In the rows, zero is written as 128.
Facts:
beplemek	κ	kuregran; beplemek	κ	koskubi; bima	κ	brirun; bima	κ	pizak; bima	κ	flenel; bima	κ	diful; bima	κ	tuklum; birukol	κ	pligrim; bitrisir	κ	pizak; brovun	κ	plobil
brovun	κ	pladun; brovun	κ	mani; brusum	κ	gebrik; brusum	κ	trofupel; brusum	κ	tozam; dakur	κ	pizak; dakur	κ	stiskon; dekir	κ	nugrek; dekir	κ	drupon; dekir	κ	mefluk
detis	κ	flole; detis	κ	mani; detis	κ	brudram; detis	κ	devuk; dezu	κ	skiskisten; dezu	κ	gridegi; dezu	κ	stosim; dresa	κ	kitrek; dresa	κ	mugru; drogri	κ	laber
druder	κ	stosim; druder	κ	bapostik; druder	κ	tilar; drufu	κ	drapuse; drufu	κ	trofupel; drufu	κ	bostol; drufu	κ	suvel; fegrokla	κ	nugrek; fegrokla	κ	ruzu; fifik	κ	gridegi
flufan	κ	solu; flufan	κ	bratik; flustaplin	κ	diful; flustaplin	κ	tuklum; flustaplin	κ	grifizur; flustor	κ	branum; flustor	κ	stiskon; flustor	κ	zufen; giska	κ	solu; giska	κ	kizi
gofla	κ	stiskon; gofla	κ	bratik; gridriflus	κ	rifi; gridriflus	κ	torir; grigefla	κ	flebem; grigefla	κ	sistam; grusem	κ	flenel; grusem	κ	stini; grusem	κ	nesi; kaplanon	κ	ruzu
kaplanon	κ	klegak; kaplanon	κ	torir; keli	κ	nugrek; keli	κ	stoste; keli	κ	tasto; keli	κ	funutri; keli	κ	skozom; keskul	κ	plobil; keskul	κ	drukar; keskul	κ	skozom
kleflo	κ	rino; kleflo	κ	flistori; klogrin	κ	laber; klogrin	κ	rifi; klogrin	κ	solu; klogrin	κ	diful; kurun	κ	stini; kurun	κ	mani; kurun	κ	sulon; kuzar	κ	stoste
kuzar	κ	zagril; kuzar	κ	felesar; lafes	κ	drupon; lafes	κ	sivi; lafes	κ	nupo; lafes	κ	drepam; legir	κ	skifire; legir	κ	driskol; legir	κ	drukar; lekos	κ	koskubi
lekos	κ	gosor; lekos	κ	kitrek; lekos	κ	drukar; ludrilum	κ	sulis; ludrilum	κ	stoste; ludrilum	κ	vetrel; ludrilum	κ	plobil; ludrilum	κ	koskubi; ludrilum	κ	briron; ludrilum	κ	sulon
ludrilum	κ	roke; lumun	κ	trofupel; lumun	κ	funutri; mefa	κ	pladun; mefa	κ	zagril; mudregun	κ	gebrik; mudregun	κ	zumo; mudregun	κ	sistam; mudregun	κ	brudram; mudregun	κ	flistori
mupe	κ	rino; mupe	κ	ruzu; mupe	κ	koskubi; nezum	κ	sivi; nezum	κ	rifi; nili	κ	plazudro; nili	κ	bratik; nili	κ	mugru; nili	κ	padrak; nomefol	κ	kleplebun
nomefol	κ	briron; nomefol	κ	vinil; nomefol	κ	dustir; pegam	κ	nugrek; pegam	κ	kletek; pegam	κ	padrak; pladrak	κ	ligis; plaflin	κ	drapuse; plaflin	κ	plazudro; plaflin	κ	kletolek
ploklur	κ	plazudro; ploklur	κ	roke; plustom	κ	sistam; plustom	κ	bostol; plustom	κ	brudram; rabro	κ	bostol; ralatra	κ	zufen; raropin	κ	rukin; raropin	κ	vinil; rele	κ	felesar
reper	κ	skiskisten; reper	κ	kletolek; reper	κ	felesar; reper	κ	nodri; rivagris	κ	triga; rivagris	κ	tulu; rivagris	κ	seste; rivagris	κ	sistam; rivagris	κ	nudubrel; roflir	κ	sistam
roflir	κ	roke; roka	κ	kuregran; roka	κ	torir; roka	κ	luzos; rozuso	κ	flenel; rozuso	κ	leplites; ruto	κ	sakle; sabreklur	κ	branum; satero	κ	kubik; sazul	κ	kubik
skogaste	κ	laber; skogaste	κ	ribranas; skogaste	κ	klaril; skugrun	κ	ligis; skugrun	κ	sakle; skugrun	κ	kludur; sodutrek	κ	sivi; sodutrek	κ	sitrol; sodutrek	κ	klaril; staram	κ	sivi
staram	κ	klegak; staram	κ	mani; stesik	κ	rukin; stopera	κ	zifa; stopera	κ	skifire; suskonom	κ	brirun; suskonom	κ	trofupel; suskonom	κ	funutri; talilik	κ	stevel; talilik	κ	gustun
talilik	κ	leplites; talilik	κ	trole; talilik	κ	skozom; teliklor	κ	drupon; teliklor	κ	koskubi; teliklor	κ	gustun; timuken	κ	sivi; timuken	κ	diful; timuken	κ	genusti; tisa	κ	flole
tisa	κ	grifizur; tisok	κ	mani; trepel	κ	plobil; trepel	κ	zerutu; trepel	κ	gosor; trepel	κ	trole; trepel	κ	brudram; trepel	κ	tilar; trepel	κ	roke; truklin	κ	tasto
truklin	κ	tulu; veflume	κ	triga; veflume	κ	kletek; veflume	κ	flolu; veflume	κ	zufen; veflume	κ	devuk; vura	κ	zifa; zisaker	κ	drapuse; zisaker	κ	plestu; zisaker	κ	plazudro
zisaker	κ	brudram; bima	ξ	mani; bima	ξ	flustor; bima	ξ	fegrokla; bostol	ξ	kludur; bostol	ξ	nesi; bravubre	ξ	tasto; bravubre	ξ	tuklum; bravubre	ξ	beme; dakur	ξ	stosim
dekir	ξ	nupo; devuk	ξ	flustor; devuk	ξ	fegrokla; dezu	ξ	torir; dezu	ξ	rukin; dezu	ξ	kletek; dezu	ξ	lekos; dezu	ξ	briron; diful	ξ	drinon; diful	ξ	gosor
drufu	ξ	ligis; drufu	ξ	sistam; drufu	ξ	gosor; drufu	ξ	suvel; drufu	ξ	beplemek; fifik	ξ	brovun; fifik	ξ	truklin; flenel	ξ	dustir; flistori	ξ	kizi; flole	ξ	ludrilum
flole	ξ	nomefol; flole	ξ	zumo; flustaplin	ξ	roka; foro	ξ	gridegi; foro	ξ	stini; foro	ξ	mani; gebrik	ξ	torir; gebrik	ξ	koskubi; gebrik	ξ	sistam; giska	ξ	sivi
giska	ξ	stesik; gridriflus	ξ	nezum; grifizur	ξ	bitrisir; grifizur	ξ	genusti; grigefla	ξ	skogaste; grigefla	ξ	leplites; grigefla	ξ	bitrisir; grigobril	ξ	ralatra; grigobril	ξ	ruto; grigobril	ξ	detis
grigobril	ξ	mirom; gustun	ξ	ruzu; gustun	ξ	drinon; kaplak	ξ	flufan; kaplak	ξ	briron; kaplak	ξ	tilar; keli	ξ	skiskisten; keli	ξ	roke; keskul	ξ	tasto; keskul	ξ	beplemek
kitrek	ξ	suskonom; kitrek	ξ	pegam; kitrek	ξ	nesi; kitrek	ξ	kogikel; klaril	ξ	klogrin; kubik	ξ	sulon; kubik	ξ	nudubrel; lumun	ξ	flerudi; mefa	ξ	trofupel; mefa	ξ	ruto
mefa	ξ	skogaste; mugru	ξ	nezum; mugru	ξ	lafes; mupe	ξ	stosim; mupe	ξ	plobil; mupe	ξ	rele; mupe	ξ	kizi; mupe	ξ	suvel; muskim	ξ	brirun; muskim	ξ	trofupel
muskim	ξ	klogrin; nekluk	ξ	skogaste; nili	ξ	roflir; nili	ξ	ralatra; nili	ξ	stevel; nodri	ξ	drapuse; nodri	ξ	kletolek; nugrek	ξ	plazudro; nugrek	ξ	kurun; pizak	ξ	lekos
pizak	ξ	gosor; pladrak	ξ	kletolek; pladun	ξ	drupon; plator	ξ	rivagris; plator	ξ	sabreklur; pligrim	ξ	brovun; pligrim	ξ	ligis; pligrim	ξ	sitrol; pligrim	ξ	lekos; pligrim	ξ	stini
pligrim	ξ	raropin; plustom	ξ	stevel; plustom	ξ	nupo; rabro	ξ	kogikel; reper	ξ	gridegi; reper	ξ	padrak; reper	ξ	beplemek; ribranas	ξ	drapuse; ribranas	ξ	skifire; rino	ξ	stevel
rino	ξ	kletolek; rino	ξ	dresa; sakle	ξ	suvel; sodutrek	ξ	solu; stiskon	ξ	torir; stiskon	ξ	satero; talilik	ξ	roka; teliklor	ξ	ploklur; teliklor	ξ	nezum; teliklor	ξ	luzos
timuken	ξ	tulu; timuken	ξ	ruto; tozam	ξ	gosor; trepel	ξ	brusum; trepel	ξ	stopera; vetrel	ξ	triga; vetrel	ξ	rele; vetrel	ξ	ralatra; vetrel	ξ	fegrokla; vinil	ξ	drapuse
vinil	ξ	sivi; zagril	ξ	tasto; zagril	ξ	drepam; zerutu	ξ	nomefol; zerutu	ξ	felesar; zifa	ξ	rifi; zifa	ξ	stosim; zifa	ξ	plazudro; zifa	ξ	flustor; zisaker	ξ	branum
zisaker	ξ	stosim; bapostik	ω	b; beme	ω	c; beplemek	ω	d; bima	ω	a; birukol	ω	b; bitrisir	ω	e; bostol	ω	c; branum	ω	e; bratik	ω	b
bravubre	ω	d; brilak	ω	b; briron	ω	d; brirun	ω	c; brovun	ω	b; brudram	ω	e; brusum	ω	d; dakur	ω	a; dekir	ω	d; detis	ω	a
devuk	ω	a; dezu	ω	d; diful	ω	c; drapuse	ω	a; drepam	ω	b; dresa	ω	e; drinon	ω	d; driskol	ω	e; drogri	ω	a; druder	ω	b
drufu	ω	d; drukar	ω	a; drupon	ω	a; druzek	ω	d; dustir	ω	c; dutri	ω	c; fegrokla	ω	a; felesar	ω	b; fifik	ω	c; flebem	ω	a
flenel	ω	a; flerudi	ω	c; flistori	ω	d; flole	ω	d; flolu	ω	e; flufan	ω	d; flustaplin	ω	b; flustor	ω	a; foro	ω	d; funutri	ω	e
gebrik	ω	d; genusti	ω	e; giska	ω	d; gofla	ω	d; gosor	ω	d; gridegi	ω	a; gridriflus	ω	b; grifizur	ω	a; grigefla	ω	c; grigobril	ω	e
grusem	ω	c; gustun	ω	c; kaplak	ω	a; kaplanon	ω	e; keli	ω	a; keskul	ω	a; kitrek	ω	e; kizi	ω	e; klaril	ω	a; kleflo	ω	a
klegak	ω	c; kleplebun	ω	b; kletek	ω	b; kletolek	ω	b; klogrin	ω	a; kludur	ω	d; kogikel	ω	e; koskubi	ω	c; kubik	ω	a; kuregran	ω	d
kurun	ω	a; kuzar	ω	e; laber	ω	b; lafes	ω	c; legir	ω	c; lekos	ω	d; leplites	ω	a; ligis	ω	a; ludrilum	ω	a; lumun	ω	e
luzos	ω	d; mani	ω	e; mefa	ω	a; mefluk	ω	d; mirom	ω	e; mudregun	ω	b; mugru	ω	b; mupe	ω	d; muskim	ω	b; nekluk	ω	a
nesi	ω	b; nezum	ω	c; nili	ω	e; nodri	ω	d; nomefol	ω	a; nudubrel	ω	e; nugrek	ω	d; nupo	ω	a; padrak	ω	c; pegam	ω	d
piplem	ω	d; pizak	ω	c; pladrak	ω	e; pladun	ω	b; plaflin	ω	b; plator	ω	c; plazudro	ω	a; plestu	ω	b; pligrim	ω	a; plobil	ω	e
ploklur	ω	c; plustom	ω	b; pobibror	ω	a; rabro	ω	d; ralatra	ω	d; raropin	ω	b; rele	ω	a; reper	ω	a; ribranas	ω	e; rifi	ω	c
rino	ω	a; rivagris	ω	b; roflir	ω	c; roka	ω	e; roke	ω	b; rozuso	ω	a; rukin	ω	a; ruto	ω	d; ruzu	ω	d; sabreklur	ω	d
sakle	ω	a; satero	ω	a; sazul	ω	a; seste	ω	e; sistam	ω	a; sitrol	ω	c; sivi	ω	a; skifire	ω	b; skiskisten	ω	d; skogaste	ω	c
skozom	ω	b; skugrun	ω	b; sodutrek	ω	a; solu	ω	c; staram	ω	c; stesik	ω	a; stevel	ω	b; stigre	ω	c; stini	ω	d; stiskon	ω	e
stopera	ω	e; stosim	ω	c; stoste	ω	e; sulis	ω	b; sulon	ω	b; suskonom	ω	a; suvel	ω	d; talilik	ω	e; tasto	ω	b; teliklor	ω	b
tilar	ω	d; timuken	ω	d; tisa	ω	b; tisok	ω	e; torir	ω	b; tozam	ω	c; trepel	ω	e; triga	ω	e; trofupel	ω	a; trole	ω	c
truklin	ω	c; tuklum	ω	e; tulu	ω	b; veflume	ω	b; vetrel	ω	e; vinil	ω	a; vura	ω	e; zagril	ω	b; zerutu	ω	c; zifa	ω	d
zisaker	ω	d; zufen	ω	c; zumo	ω	e

Known rows:
flolu: [139 137 123 145 146 144 162 113 150 139 135 140 135  79 130 137 126 137
 138 121 100 124 117 121 128 128 108 160 156 108 111  95 140 124 155 142
 128 122]
kogikel: [152 133 120 151 136 157 157 133 141 154 136 128 131 100 134 127 124 145
 142 129 101 140 107 136 126 127 113 144 147  91 117 113 157 110 145 148
 118 114]
felesar: [109 106 127 130 143 109 114 149 115 132 175 159 116 121 127 140 163 143
 141  91 140 114 166 125 147 128 133 122 153 122 152 122 136 150 135 122
 135 120]
giska: [131 147 117 109 107 158 131 117 125 121  72 117 151 142 132 111 111 135
 108 145 135 134  79 130 113 130 130 131 114 139 128 139 120 128 114 152
 117 120]
druder: [107 110  99 128 137 132 107 146  83 147 159 154 131 158 141 127 140 150
 144 112 143 138 145 149 140 113 154 101 146 124 141 140 136 142 116 125
 125 114]
beplemek: [145 153 129 119  96 159 115 127 139 136  90 109 131 139 142 118 117 111
 122 154 111 149 110 116 116 134 115 125 113 129 123 156 140 105  89 136
 121 128]
sivi: [136 145 147 151 127 134 153 122 171 103 104 126 127 115 117 113 136 123
 115 139 120 118 124 100 134 141 120 140 108 125 130 113 126 110 144 146
 142 129]
stini: [139 153 149 119 106 133 120 119 164 119 101 117 124 105 127 135 135 105
 121 134 112 123 131  91 121 147  95 150 118 139 126 133 127 118 110 129
 131 139]
vura: [143  99 116 177 155 170 153 135  92 154 158  59 146  89 144  88  99 111
 126 130 146 215 107 131 111 120 115 108 174  47  88 111 121 112  94 132
  97 159]
skugrun: [101  80  93 147 169 117 123 141  69 172 172 113 120 161 123 181  98 113
 169 111 145 122 146 156  87 145 131  81 114 151 189 164 138 131 144 160
 125  68]
zerutu: [115  99 149 104 135  77 109 157 114 111 147 148 114 145 115 132 142 130
 103  98 158 101 162 130 140 120 130 113 120 152 148 129 100 169 137 102
 145 146]
roflir: [111 103 117 116 125 108  99 163  92 135 131 156 124 188 112 118 143 128
 124 138 163 134 160 135 135 112 159  80  99 152 128 142 125 152 104 117
 135 122]
kizi: [139 140 131 151 138 147 153 117 147 150 134 147 131  85 132 145 132 137
 152 146  95 122 128 111 136 143 100 161 152 114  99  91 154 110 151 139
 135 124]
plobil: [139 133 132 154 140 140 147 117 142 144 139 128 132  79 130 141 131 128
 159 146 100 133 126 116 133 139 102 159 158 107  95  90 148 115 148 136
 129 131]
kaplanon: [141 136 100 144 136 170 156 120 120 159 123 133 143 117 144 123 109 146
 142 140 101 150  95 147 122 117 127 135 149 100 104 116 148 113 136 148
 115 112]
kletolek: [ 98 109 123 144 148 116 116 157 119 120 162 170 128 122 115 137 177 131
 150 106 149 120 174 101 146 124 145 118 141 130 147 109 135 153 131 146
 140 110]
zifa: [132 104 171 136 125 116 121 123 112 113 133  34 147  78 127 109 113  90
 104 137 180 173 112  98 118 164  80 134 159  95 106 109  91 134 101 108
 122 196]
nekluk: [140 139 126 125 124 134 149  81 149 115 116 106 128 122 122 116 112 123
 113 137 129 139 109 140 127 130 133 131 112 126 114 130 119 109 137 114
 131 130]

Rows:
No name comes twice in this set of rows, the named rows included.
[129 152 145 108 113 127 127 106 151 103  98 113 137  97 134 133 115 110
 111 118 117 117 112 102 112 133  99 154 129 147 129 129 100 135 121 127
 127 148] -> gebrik
[122 106 137 102 136  83 112 141 127 129 154 162 106 147 102 132 161 123
 106 103 156 109 177 125 146 125 133 106 105 154 140 138 117 154 128  93
 147 127] -> brirun
[125 140 144 121 120 129 139 118 151  94  84 108 148  99 114 127 141 115
 109 130 145 124 104  95 117 135 113 152 120 138 131 111 106 143 132 154
 130 137] -> nodri
[124 144 151 130 130 124 137  94 149  92 113 108 132 107 142 131  96 110
 121 125 102 115 118 119 119 126 113 148 131 142 123 117  95 122 144 120
 129 160] -> pligrim
[147 138 119 140 143 145 165 103 158 149 138 145 130  78 121 136 136 135
 136 121 102 130 121 122 131 127 107 158 148 107 107 103 147 116 156 134
 128 111] -> genusti
[106 108 122 104 127 108  95 159  81 127 133 147 122 187 135 121 116 131
 115 116 143 127 148 149 125 103 150  88 113 155 136 152 104 158 101 105
 127 138] -> fifik
[149 143 127 137 110 155 143 125 136 127 105 111 125 153 140 104 110 138
 110 153 116 136 100 144 131 134 133 119 110 111 131 144 139  99 125 135
 124 127] -> suskonom
[144 144 126 107 100 153 130 122 125 130  89 102 141 140 138 114 109 136
 105 143 132 137  81 141 118 138 120 129 120 123 133 151 128 123 112 141
 115 130] -> rabro
[145 149 136 119 106 144 121 123 152 127  97 107 127 120 129 125 126 109
 118 138 119 137 116 109 117 141 111 137 112 128 129 146 133 113 103 135
 123 127] -> drinon
[116 111 127 131 143 111 114 155 120 139 175 164 116 125 129 141 168 149
 139  93 138 108 167 123 151 134 130 126 150 122 158 125 142 148 137 124
 139 115] -> nesi
[116 109 139 133 125  80  99 148 126 103 179 125 111 110 125 159 174 140
 175  97 131 119 163 158 143  91 155 138 155 130 142 132 136 173 137 129
 133 113] -> kleplebun
[143 156 118 112 100 161 123 122 139 136  85 119 138 142 135 114 114 120
 110 142 116 143  99 121 116 130 124 123 108 130 130 156 132 111  97 140
 118 120] -> flufan
[111 117 146 107 133  88  99 159 124 122 147 173 105 153 122 136 145 116
 118 105 127 100 184 106 140 120 128 110 113 163 145 136 112 153 118  99
 148 140] -> sitrol
[135 139 147 133 125 125 149 105 156 101 112 115 130 112 129 120 119 129
 109 129 118 112 114 120 129 139 116 146 121 129 126 117 115 117 151 125
 141 142] -> flenel
[142 151 154 122 107 130 119 121 161 123 105 113 125 103 122 134 138 107
 126 146 119 122 129  89 129 155  94 151 120 138 123 128 136 115 110 129
 135 140] -> suvel

Now the same nodes, written a new way:
Known rows:
ribranas: [116 196  77 100 131 105  84 130 132 123  99 111 154 127]
pladrak: [139 214  76 112 126 110  88 151 125 129  97 108 135 107]
keli: [138 182 102 146 143  96  90 201 116 102 104 144 109 155]
nekluk: [101 153 110 111 153 110  86 169 119  85  80 157 116 153]
stopera: [162 183  82 120 134  99  76 130 127 141  99 116 122 139]
pobibror: [117 162  91 122 150 101  76 187 144  90 107 145 129 175]
tilar: [134 155  87 135 167 104  83 139 149 121 110 125 150 140]
suskonom: [146 170  96 141 137 102  82 198 141  93 107 139 103 159]
skifire: [123 177  89  93 137  96  79 169 143 106 103 132 132 171]
klegak: [120 165  90 132 158  89  76 166 159 109  92 142 139 158]
druder: [152 178  90 112 130  95  82 180 133 116  94 130 110 164]
legir: [150 177  95 148 155  87  77 181 148 119  93 138 118 145]
plobil: [134 172  81 104 141  97  67 124 128 141 103 118 148 154]
pegam: [162 171  92 152 165 103  88 152 139 132 110 123 126 130]
roflir: [154 153  92 140 138  87  66 199 145 111  87 125 123 128]
kizi: [130 171  84 112 133 100  71 116 137 135 105 113 145 155]
kleplebun: [123 171  90  95 135  94  80 164 142 107 100 131 130 176]
stigre: [121 164  94 131 155  89  73 164 159 105  97 137 139 154]

Rows:
No name comes twice in this set of rows, the named rows included.
[ 94 161 104 148 131 109  78 192 129 109  96 140 133 175] -> devuk
[ 98 166  95 143 143  95  86 187 128  92 103 135 127 173] -> sakle
[118 154 100 116 148 103  74 181 140  84 103 146 121 166] -> trofupel
[117 174 101 175 117 116  90 192 138 108  89 133 100 166] -> bima
[111 174  94 104 130  90  93 162 121 104  91 132 133 169] -> zagril
[150 176  85 158 147  88  92 173 157 120  85 149 120 151] -> lafes
[125 177  84 152 139 107  99 193 133 104  81 149 102 162] -> sodutrek
[109 174  78 125 150 109  85 189 154  94  96 153 127 174] -> sivi
[116 155  96 129 139 102  72 192 142  93 108 137 130 172] -> plazudro
[116 197  83  81 134 103  79 185 150  98 104 125 141 152] -> kletolek

